Here is a tiny trained network, its code and every weight. The questions are about switching its units off for an input and a class, where a switched-off unit gives its printed mean instead of its output.

import numpy as np


def w(rows, s, z=0):
    codes = np.array(rows[::2]) - 128.0
    scale = np.full(codes.shape[1], s)
    scale[-1] = z or s
    return codes * scale


def norm(h):
    return h / np.sqrt((h * h).mean(-1, keepdims=True) + 1e-5)


def f(y):
    return np.maximum(y, 0)


def log_softmax(a):
    a = a - a.max(-1, keepdims=True)
    return a - np.log(np.exp(a).sum(-1, keepdims=True))


def net(x, mask):
    res = np.array(x, float).reshape(1, 8) / 4 @ E
    u = 0
    for l in range(3):
        y = f(norm(res) @ A[l][:, :-1].T + A[l][:, -1])
        res = res + np.where(mask[u : u + 12], y, B[l][:, -1]) @ B[l][:, :-1]
        u += 12
    return log_softmax(norm(res)[-1] @ U[:, :-1].T + U[:, -1])


A, B = {}, {}
E = w([
[95,209,156,114,132,178,188],'x0',
[105,133,89,89,136,117,190],'x1',
[121,121,156,130,125,234,126],'x2',
[147,141,155,99,150,131,59],'x3',
[154,112,130,153,79,78,107],'x4',
[108,182,80,153,124,153,70],'x5',
[1,139,153,71,105,128,70],'x6',
[64,131,163,174,127,95,136],'x7',
],0.0079)
A[0] = w([
[127,118,36,159,43,161,128,30],'L0N0',
[197,59,109,176,142,176,188,78],'L0N1',
[143,217,147,189,83,35,153,1],'L0N2',
[255,124,81,144,151,157,56,124],'L0N3',
[82,76,70,91,194,107,195,52],'L0N4',
[85,62,32,126,34,172,150,77],'L0N5',
[124,205,143,85,100,182,120,82],'L0N6',
[117,150,106,93,112,127,108,93],'L0N7',
[218,128,136,105,132,132,131,43],'L0N8',
[206,110,62,54,143,172,155,89],'L0N9',
[80,95,112,97,160,100,167,71],'L0N10',
[122,181,157,198,91,131,111,175],'L0N11',
],0.0084,0.0042)
B[0] = w([
[67,94,3,174,171,124,160,145],'L0N0',
[132,152,150,6,214,207,159,213],'L0N1',
[135,141,181,248,190,80,171,162],'L0N2',
[171,110,27,120,98,104,127,254],'L0N3',
[102,198,109,110,87,78,174,168],'L0N4',
[73,87,99,169,137,126,155,160],'L0N5',
[111,180,133,102,194,123,80,183],'L0N6',
[91,153,153,150,139,156,137,147],'L0N7',
[156,118,55,42,158,100,129,177],'L0N8',
[174,145,148,121,179,40,107,212],'L0N9',
[108,148,159,80,79,74,174,157],'L0N10',
[150,51,138,201,226,164,136,188],'L0N11',
],0.0072,0.0061)
A[1] = w([
[127,37,150,165,66,26,123,81],'L1N0',
[94,210,148,71,185,178,141,65],'L1N1',
[177,203,154,200,87,121,174,151],'L1N2',
[171,117,105,105,44,93,216,140],'L1N3',
[254,120,79,102,99,95,79,102],'L1N4',
[117,120,161,180,166,76,82,178],'L1N5',
[87,135,161,136,124,76,140,162],'L1N6',
[60,12,225,125,63,123,79,5],'L1N7',
[93,148,211,114,82,122,115,96],'L1N8',
[136,89,112,173,22,129,160,118],'L1N9',
[128,99,83,155,68,132,50,2],'L1N10',
[221,86,125,126,136,224,202,86],'L1N11',
],0.0094,0.0031)
B[1] = w([
[123,189,149,113,159,196,117,190],'L1N0',
[158,182,122,153,88,196,59,220],'L1N1',
[149,67,211,157,204,56,128,162],'L1N2',
[110,255,142,61,75,59,114,193],'L1N3',
[198,113,91,89,111,26,73,254],'L1N4',
[170,64,158,135,104,143,136,190],'L1N5',
[122,133,205,149,163,98,151,182],'L1N6',
[28,41,181,38,144,71,16,177],'L1N7',
[150,87,103,143,105,138,54,165],'L1N8',
[115,184,121,117,148,164,85,141],'L1N9',
[176,43,111,208,106,139,152,155],'L1N10',
[169,96,138,79,190,147,136,222],'L1N11',
],0.008,0.007)
A[2] = w([
[113,68,67,178,113,174,128,95],'L2N0',
[133,175,114,149,97,106,2,124],'L2N1',
[188,147,117,101,129,208,139,43],'L2N2',
[58,146,167,167,96,113,160,91],'L2N3',
[116,84,18,216,216,82,88,185],'L2N4',
[68,37,170,96,91,121,100,1],'L2N5',
[117,175,173,88,114,102,135,114],'L2N6',
[70,162,126,118,131,185,126,12],'L2N7',
[95,161,170,183,167,57,213,127],'L2N8',
[126,146,112,87,105,84,185,150],'L2N9',
[94,156,183,139,153,235,66,89],'L2N10',
[88,151,24,111,121,184,87,178],'L2N11',
],0.0093,0.0038)
B[2] = w([
[118,132,91,104,38,126,205,147],'L2N0',
[81,57,108,183,122,159,95,246],'L2N1',
[105,112,162,137,230,152,134,185],'L2N2',
[254,111,72,110,151,104,113,164],'L2N3',
[98,95,172,144,58,155,195,254],'L2N4',
[55,62,174,72,203,117,117,184],'L2N5',
[63,111,113,86,74,159,107,184],'L2N6',
[208,132,58,187,118,141,49,159],'L2N7',
[80,185,188,149,106,141,151,199],'L2N8',
[125,175,104,98,73,95,117,197],'L2N9',
[127,223,43,142,127,122,92,250],'L2N10',
[152,160,147,164,82,175,156,209],'L2N11',
],0.0087,0.0058)
U = w([
[183,160,135,101,238,226,160,130],'0',
[220,126,54,50,154,39,143,252],'1',
[14,41,174,91,149,126,36,157],'2',
[174,5,64,182,52,118,91,10],'3',
[66,97,68,188,44,176,212,87],'4',
[83,208,68,178,114,221,26,144],'5',
[54,234,158,58,72,73,189,95],'6',
[123,125,228,221,178,107,207,91],'7',
],0.015,0.0023)

Each question gives the input, the list of numbers given to net, and the class t.
The units are the neurons (one row each of A and B). Each row of codes is followed by its name. A weight is (code - 128) times the scale printed after its matrix; where a second scale follows, it is the last column's (A, B and U).
mask holds one flag per neuron, layer by layer. A switched-off neuron (its flag False) gives its mean, the last column of its row in B, instead of its output. The means were averaged over made-up inputs and are rounded, as every weight is.
A unit's drop is (log p(t) with every unit on - log p(t) with that unit switched off) / (log p(t) with every unit on - log p(t) with every unit switched off).
The circuit of an input: a set's keep is (log p(t) with only the set's units on - log p(t) with every unit switched off) / (log p(t) with every unit on - log p(t) with every unit switched off). Starting from the 12 units with the biggest drops (on a tie, the unit counted first), units are removed one at a time, each time the one whose removal leaves the highest keep (on an exact tie, the one counted first), for as long as the keep stays at least 0.8.
units of the circuit, in order: the units of the circuit, biggest drop first
top k neurons: the k neurons with the biggest drops, biggest first
k most important neurons of layer l: the k neurons of layer l with the biggest drops, biggest first
drop when u is switched off: that unit's drop, to one decimal
input [0,6,2,3,-3,-2,1,6], class 6: units of the circuit, in order => [L0N4]
input [-4,-5,2,-8,2,5,-3,7], class 4: top 2 neurons => [L0N0, L2N0]
input [3,6,-2,-4,-8,-7,-4,-7], class 6: units of the circuit, in order => [L0N4, L1N3]
input [6,-6,6,-5,-8,1,1,-6], class 5: top 2 neurons => [L1N1, L2N10]
input [7,8,0,-4,-3,-6,-2,-7], class 6: units of the circuit, in order => [L0N4, L1N3]
input [-2,7,-1,5,1,0,-3,7], class 6: units of the circuit, in order => [L0N4, L0N10, L2N8]
input [3,5,6,-6,-4,-5,5,-4], class 5: units of the circuit, in order => [L1N1, L2N7]
input [-2,2,6,-2,8,8,-7,6], class 4: units of the circuit, in order => [L0N0, L2N4]
input [2,-1,6,-6,-5,-2,5,7], class 5: top 4 neurons => [L2N10, L1N1, L1N4, L2N7]
input [-7,-4,5,0,5,-5,-6,8], class 1: units of the circuit, in order => [L0N1, L2N1]
input [5,-3,8,7,2,6,-5,-7], class 1: 3 most important neurons of layer 0 => [L0N3, L0N9, L0N8]
input [-1,-4,6,2,8,-3,-8,0], class 1: top 2 neurons => [L1N4, L0N3]
input [8,-5,-1,-6,4,-1,2,-3], class 7: 2 most important neurons of layer 0 => [L0N2, L0N1]
input [3,-5,4,3,-6,6,-5,8], class 0: units of the circuit, in order => [L0N11]
input [0,1,2,-3,6,4,-2,-2], class 4: top 2 neurons => [L0N0, L2N4]
input [6,7,-1,-1,-7,-1,7,-3], class 5: top 2 neurons => [L1N1, L2N7]
input [8,-5,5,-7,8,6,-8,3], class 7: top 2 neurons => [L1N2, L0N2]
input [-6,5,4,3,-8,-2,6,-4], class 5: top 2 neurons => [L1N1, L1N4]
input [-8,7,6,8,-5,4,-3,7], class 3: drop when L1N4 is switched off => 0.2
input [8,-4,-1,-8,1,-7,1,7], class 7: drop when L1N2 is switched off => 0.1
input [1,-1,7,-4,6,-6,-1,0], class 0: units of the circuit, in order => [L0N1]
